Each row has a name. Each piece below is followed by the name of the row it came from, unless a question asks for something else. Each question is about the rows just above it. Places in a row count from 0.

[-4.23 -6.37 -4.01 -4.05  9.23 -5.22]  Nagut
[-4.40 -5.77 -3.92 -4.10  9.15 -6.30]  sibi
[ 2.38 -1.56 -7.04  3.31  5.36 -7.74]  Zopu
[-7.23  0.32 -0.92  3.02  4.34 -6.79]  dol
[-4.10 -5.77  3.09  9.15 -4.40 -5.45]  zamip
[-3.36 -5.46 -4.08 -3.96  9.25 -6.23]  Linev
[ 2.40 -2.01 -7.05  3.32  5.34 -6.31]  mopet
[-6.30  3.08 -0.83  3.08  4.36 -6.30]  gepeb
[ 1.23 -0.98 -7.16  3.22  5.30 -8.20]  bisi
Every place of [3.08] in gepeb:	1 3
asked: [3.08 4.36]	gepeb
Which row holds [-5.77  3.09]?	zamip
asked: [-4.40 -5.77 -3.92 -4.10  9.15]	sibi
[-3.36 -5.46 -4.08 -3.96  9.25] is in which row?	Linev

[ 0.80 -0.51 -0.51  0.58  0.21  0.58  0.60 -0.51  0.06 -0.51  0.58  0.58
  0.12  0.22  0.08  0.16] -> Tud
[ 0.35 -0.20 -0.05 -0.12  0.02 -0.05  0.02 -0.32  0.48 -0.32  0.27 -0.13
 -0.06 -0.28 -0.17 -0.24] -> lor
[-0.02  0.13  0.02  0.17  0.08  0.01  0.07  0.52 -0.59 -1.14  0.20  0.05
  0.25  0.81  0.10  0.03] -> tizuf
[ 0.05  0.31  0.04  0.31 -0.15 -0.11 -0.07 -0.85 -0.47 -0.70 -0.18 -0.37
  0.02 -0.34 -0.01  0.01] -> firi
[ 0.14 -0.04 -0.02 -0.52 -0.12  0.17 -0.07  0.57  0.57  0.37 -0.10 -0.75
 -0.35 -0.66  0.03  0.23] -> Pelib
[-0.12 -0.18  0.20 -0.49  0.16  0.25  0.16  0.70  0.00  0.11 -0.09  0.00
  0.11 -0.86  0.00  0.05] -> nuvo
[-0.45  0.16  0.10 -0.01 -0.09 -0.23  0.08 -2.26 -3.17  1.43  0.84 -0.32
  0.28 -0.20  0.05  0.36] -> suze
[ 0.35 -0.20 -0.05 -0.12  0.02 -0.05  0.02 -0.32  0.48 -0.32  0.27 -0.13
 -0.06 -4.21 -0.50  0.34] -> lag
[ 0.26  0.09 -0.03 -0.17 -0.06  0.05  0.16  0.00  0.86  0.72 -0.20  0.24
 -0.04 -0.57 -0.11  0.13] -> deg
[-0.10 -0.29 -0.16  0.03  0.03  0.05 -0.14  0.22  0.57  0.04 -0.25 -0.28
 -0.40  0.48  0.08  0.12] -> vur
[-0.11 -0.12  0.17  0.14 -0.04 -0.02 -0.07 -0.52 -0.62 -0.13  0.44  0.03
  0.21  0.11  0.03 -0.28] -> miref
[-0.17  0.33 -0.05 -0.02  0.11  0.06  0.06  0.18 -0.01 -0.05  0.02  0.15
  0.24  0.76 -0.07 -0.01] -> Mem
Every place of [0.58] in Tud:	3 5 10 11
asked: [-0.11 -0.12  0.17  0.14 -0.04 -0.02 -0.07 -0.52]	miref
Which row holds [-0.12  0.17 -0.07  0.57]?	Pelib
Which row holds [ 0.04 -0.25 -0.28 -0.40  0.48  0.08  0.12]?	vur
At which places does nuvo hold [-0.18]?	1
[-0.07  0.57] is in which row?	Pelib
Every place of [0.11] in nuvo:	9 12

[-3.02  5.21 -4.46 -6.78  0.91  6.39  1.56  6.17 -4.52 -3.36  1.41 -1.42
 -3.60 -1.03] -> Kap
[-3.65  0.27 -3.44 -7.23  7.45  2.60  2.08  5.60 -5.40  6.52 -6.36  6.74
 -1.07 -4.46] -> Giges
[ 2.27  3.69 -5.53 -4.98 -6.74 -3.23 -0.35 -5.53 -4.10  5.27 -4.04 -0.61
  3.66 -3.91] -> fop
[ 0.39 -2.82 -6.22 -0.79 -3.66  0.27 -3.44 -7.23  7.45  2.60  2.08  5.60
  4.35  0.46] -> zaze
[-2.73  4.36  0.72 -1.14  0.16  4.55  2.70  6.93 -5.23 -4.68 -4.85  3.23
 -4.91  4.92] -> fopim
[ 3.78  2.92  5.78  2.98 -6.04 -1.94  6.27  3.37 -7.22 -7.44  4.10  3.71
 -0.13  4.62] -> zeza
[ 0.16 -5.47 -1.77  0.89 -1.66 -6.62  2.02  1.54 -3.60 -0.43  7.14 -7.20
  3.60  5.95] -> tus
[ 0.41 -4.47  4.54  4.70  7.08  7.09 -5.17 -2.59 -7.37  5.84 -3.07 -6.27
  1.01 -1.66] -> tebev
[ 5.70 -2.32 -0.47 -3.89  2.85 -6.70  4.91 -1.18  3.09 -3.08 -0.94 -6.33
  3.25  3.82] -> tuko
[ 0.94  5.99 -4.63 -4.11 -3.88 -0.36  6.37 -4.11 -4.96  2.77  6.54 -0.36
 -0.36 -3.38] -> zutal
[ 2.27  3.69  6.66 -4.98 -6.74 -3.23 -4.29 -5.53 -0.16  5.27 -4.04 -0.36
  3.66 -3.91] -> mok
[-0.59 -5.90  2.23  1.16  3.72 -3.43  2.27  3.68 -7.00 -5.26 -3.27 -5.72
  6.45  4.01] -> negu
Places of [-4.11] in row zutal:	3 7
Every place of [-0.35] in fop:	6
Where do [-3.66  0.27 -3.44 -7.23  7.45  2.60  2.08  5.60] appear?	zaze

[ 3.29  0.28  0.30  0.53 -3.45  3.29  0.53  2.77 -4.91  0.43  2.83 -6.11
 -2.57 -1.84 -2.51 -6.47  5.98 -6.18 -3.06  0.53 -3.89  3.29 -0.28 -3.96
  3.21  3.58 -2.67  5.56  3.71  2.42 -1.83 -1.56  3.29  0.72 -0.79 -0.13
  0.86  3.40 -0.64] : Tigu
[-3.76  1.87 -0.71  0.94  1.09 -1.25 -1.25 -2.53 -1.09 -1.82  2.07  0.81
  4.33 -4.06  1.25  3.05  1.41  2.17 -2.46 -3.60 -0.37 -3.07  1.02 -1.81
 -4.06  2.79 -0.96  2.79 -3.40 -3.44  5.08  1.66  1.80  1.28  3.30 -1.07
  1.19 -4.63  3.12] : Zus
[ 3.23 -0.11  1.32 -0.15 -4.07  5.04  0.44  5.09 -4.40  2.16  2.63 -6.76
 -4.89 -0.83 -2.97 -8.32  6.52 -7.40 -1.40  2.96 -3.77  7.38 -0.11 -2.68
  2.50  5.88 -3.23  8.11  3.38  1.96 -2.05  4.19 -0.08 -4.05 -5.17  4.84
 -3.86 -2.02  0.57] : bosa
[-3.22  1.13 -0.71  0.90  4.10 -4.14  0.45 -4.57  3.87 -1.78 -1.27  6.31
  5.69  0.80  3.15  8.23 -4.63  7.32  1.09 -3.00  3.44 -6.53  0.96  2.21
 -0.87 -5.03  3.72 -7.06 -1.72 -0.54  1.58 -3.50  3.15  4.40  4.70 -3.48
  3.81  3.11 -0.56] : lelur
[ 0.31 -3.89  4.63  1.74 -3.96  0.26  1.12 -1.06 -3.06 -1.26  2.80 -1.78
  2.61 -1.70 -0.53 -0.04  2.96 -0.83 -3.22 -2.82 -2.12 -1.03  0.76 -3.57
  3.56 -0.55  0.45 -0.11  3.28 -0.69 -3.25 -0.13 -0.69  3.30 -3.49  1.74
 -0.89  3.07 -1.60] : kile
[ 0.40  0.28  0.30 -0.30 -3.45  3.29  0.53  0.30 -4.91  0.43  2.83 -6.11
 -2.57 -1.84 -2.51 -6.47  5.98 -6.18 -3.06  0.34 -3.89  4.63 -0.28 -3.96
  3.21  3.58  0.30  5.56  3.71  2.42 -1.83 -1.56 -0.14  0.72 -0.79  0.30
 -0.68  3.40 -1.61] : Pav
The row with [ 0.53 -3.89  3.29 -0.28 -3.96] is	Tigu
Every place of [-4.06] in Zus:	13 24
At which places does Tigu hold [3.29]?	0 5 21 32
Every place of [-0.69] in kile:	29 32
Every place of [0.30] in Pav:	2 7 26 35
Places of [-3.50] in row lelur:	31

[-3.24 -4.63 -2.66 -2.66 -1.69 -1.69  0.61 -5.61 -1.69 -2.57  3.75  5.52
 -2.32  5.17 -2.66  4.70  5.75  5.09  2.09 -1.69] : vomu
[ 4.94 -0.35  4.07 -0.73 -1.12  2.18 -1.12  4.51 -1.12  2.25  4.15  5.63
 -1.66  4.97  1.68  4.57  5.00  5.44  3.04  1.11] : Miv
[-0.35 -0.59 -7.82 -0.31 -6.76 -1.70 -5.62 -1.51 -4.94 -6.71 -8.21 -6.71
 -2.24 -3.81  1.73 -6.26 -0.87 -6.94 -8.64 -0.31] : satoz
[-4.45 -3.24 -4.65 -5.12 -2.66 -3.52  0.64  0.61 -5.61 -3.05 -2.57 -3.79
 -6.06  0.05 -4.60 -1.98 -1.70 -1.63 -7.47 -0.55] : fim
[-4.64 -1.83 -4.75 -1.29 -6.14 -1.74 -5.79 -4.84 -0.72 -1.83 -4.81 -5.78
  1.49 -5.80 -2.69 -6.37 -5.81 -6.96 -4.62 -2.50] : fep
[ 2.48  5.14  3.80  5.55  0.15  0.65  0.65 -1.14  5.96  2.74  0.65  2.09
  6.34  0.65  5.29 -0.86  1.87 -0.26  1.87  1.87] : sivib
At which places does sivib hold [0.65]?	5 6 10 13
Where do [-1.83 -4.81 -5.78  1.49 -5.80 -2.69 -6.37] appear?	fep
asked: [-3.24 -4.65 -5.12 -2.66 -3.52  0.64  0.61 -5.61 -3.05 -2.57]	fim
Places of [-1.69] in row vomu:	4 5 8 19
At which places does fep hold [-5.80]?	13
Places of [-0.31] in row satoz:	3 19
At which places does Miv hold [-1.12]?	4 6 8

[-0.09  1.46  3.05 -7.36 -6.22 -3.64  1.08 -3.70  0.40 -3.61 -1.46 -4.32
  2.80 -1.50 -3.76 -3.48 -0.05 -4.38  1.48  2.99  7.51] : dizat
[ 1.46 -0.09  5.39  4.25 -6.59 -1.16  4.17 -0.80  0.30  1.73 -3.62  1.39
 -4.21 -3.86  4.28 -1.88  0.20 -0.66  1.29  8.32 -1.29] : vetag
[-1.87  1.58 -7.89 -5.81 -0.18  4.17 -6.59 -3.87 -2.94  3.95 -1.28 -5.43
  1.04 -0.18 -1.41 -0.03 -6.63  3.58  1.35 -0.33 -1.28] : dip
[-2.78 -1.37  4.95  5.53 -7.01  1.48  1.68  0.73  1.29  4.17  2.66  5.22
  0.24 -1.09  3.66 -0.50  1.36 -2.29 -3.72  5.34 -6.42] : pap
[ 3.66  0.00 -2.90 -9.23  1.08  2.38  3.54 -6.02 -0.63  0.56 -2.80 -4.23
  4.18  0.45 -3.99 -3.17 -3.83 -1.16  0.58  2.35  1.28] : gof
[ 1.46 -0.09  5.39  4.25 -6.59 -1.16  4.17 -0.80  0.30  1.73 -3.62 -6.49
 -4.21 -3.86  4.28 -1.88  0.20 -0.66  1.29  8.32 -1.29] : sike
[ 7.98  0.01  4.14 -4.17 -7.56 -5.69  1.25 -2.33 -0.27 -3.84 -2.29 -3.55
  0.32 -3.31 -1.46 -2.59 -0.82 -3.52  2.74  3.90  8.15] : zino
[ 7.98  0.01  4.14 -4.17 -7.56 -5.69  1.25 -2.33 -0.27 -3.84 -2.29 -3.55
  0.32 -3.31 -1.46 -2.59 -0.54 -3.52  2.74  3.90  8.15] : neb
[-6.13 -2.25 -6.59 -0.38  7.13 -1.42 -1.82  1.06 -0.29  1.92  2.41 -6.49
 -4.39  3.49 -1.30  0.86 -2.40  5.26  0.84 -3.58 -0.99] : dudo
[ 1.46 -0.09  5.39  4.25 -6.59 -1.16  4.17 -0.80  0.30  1.73 -3.62  1.39
 -4.21 -3.86  4.28 -1.88  0.20 -0.66  1.29  8.32 -1.29] is in which row?	vetag
asked: [ 1.46 -0.09  5.39  4.25 -6.59 -1.16  4.17 -0.80  0.30  1.73 -3.62 -6.49
 -4.21 -3.86  4.28 -1.88  0.20 -0.66  1.29  8.32 -1.29]	sike
asked: [-3.62  1.39 -4.21]	vetag
Where do [-3.99 -3.17] appear?	gof
Places of [-0.18] in row dip:	4 13

[-9.49 -8.49 -9.04  9.07]  Mafib
[8.65 9.40 8.22 8.21]  Vin
[-9.49 -8.49 -9.04 -8.39]  Das
[9.40 9.40 8.22 9.40]  Lerap
[8.25 8.21 8.39 9.37]  gizad
[ 9.39 -8.49  8.22  8.85]  gan
Places of [9.40] in row Lerap:	0 1 3
At which places does gan hold [-8.49]?	1
asked: [8.22 9.40]	Lerap
asked: [-9.49 -8.49 -9.04  9.07]	Mafib
At which places does Lerap hold [8.22]?	2

[ 0.50  1.57 -0.34  0.14  6.37 -0.53 -1.69]  Tetip
[ 0.50  2.16 -0.34  0.14  2.16  2.16  2.16]  Ludin
[ 4.20  0.11  2.90  0.19  6.51 -1.47  1.99]  mos
[ 1.45 -2.64  4.77  1.85 -7.03  5.45  1.06]  Bega
[ 5.00  1.55  2.73  0.14  2.37 -0.20  0.67]  taso
[ 4.94  4.17  4.17 -0.26  1.64  1.56  1.56]  manan
[ 4.20  0.11  2.90 -0.41 -3.35  2.28 -0.53]  goziz
[ 0.50  2.16 -0.34  0.14  6.37 -0.53  2.40]  lipav
Places of [1.56] in row manan:	5 6
At which places does Ludin hold [2.16]?	1 4 5 6
Which row holds [0.14 2.16 2.16]?	Ludin

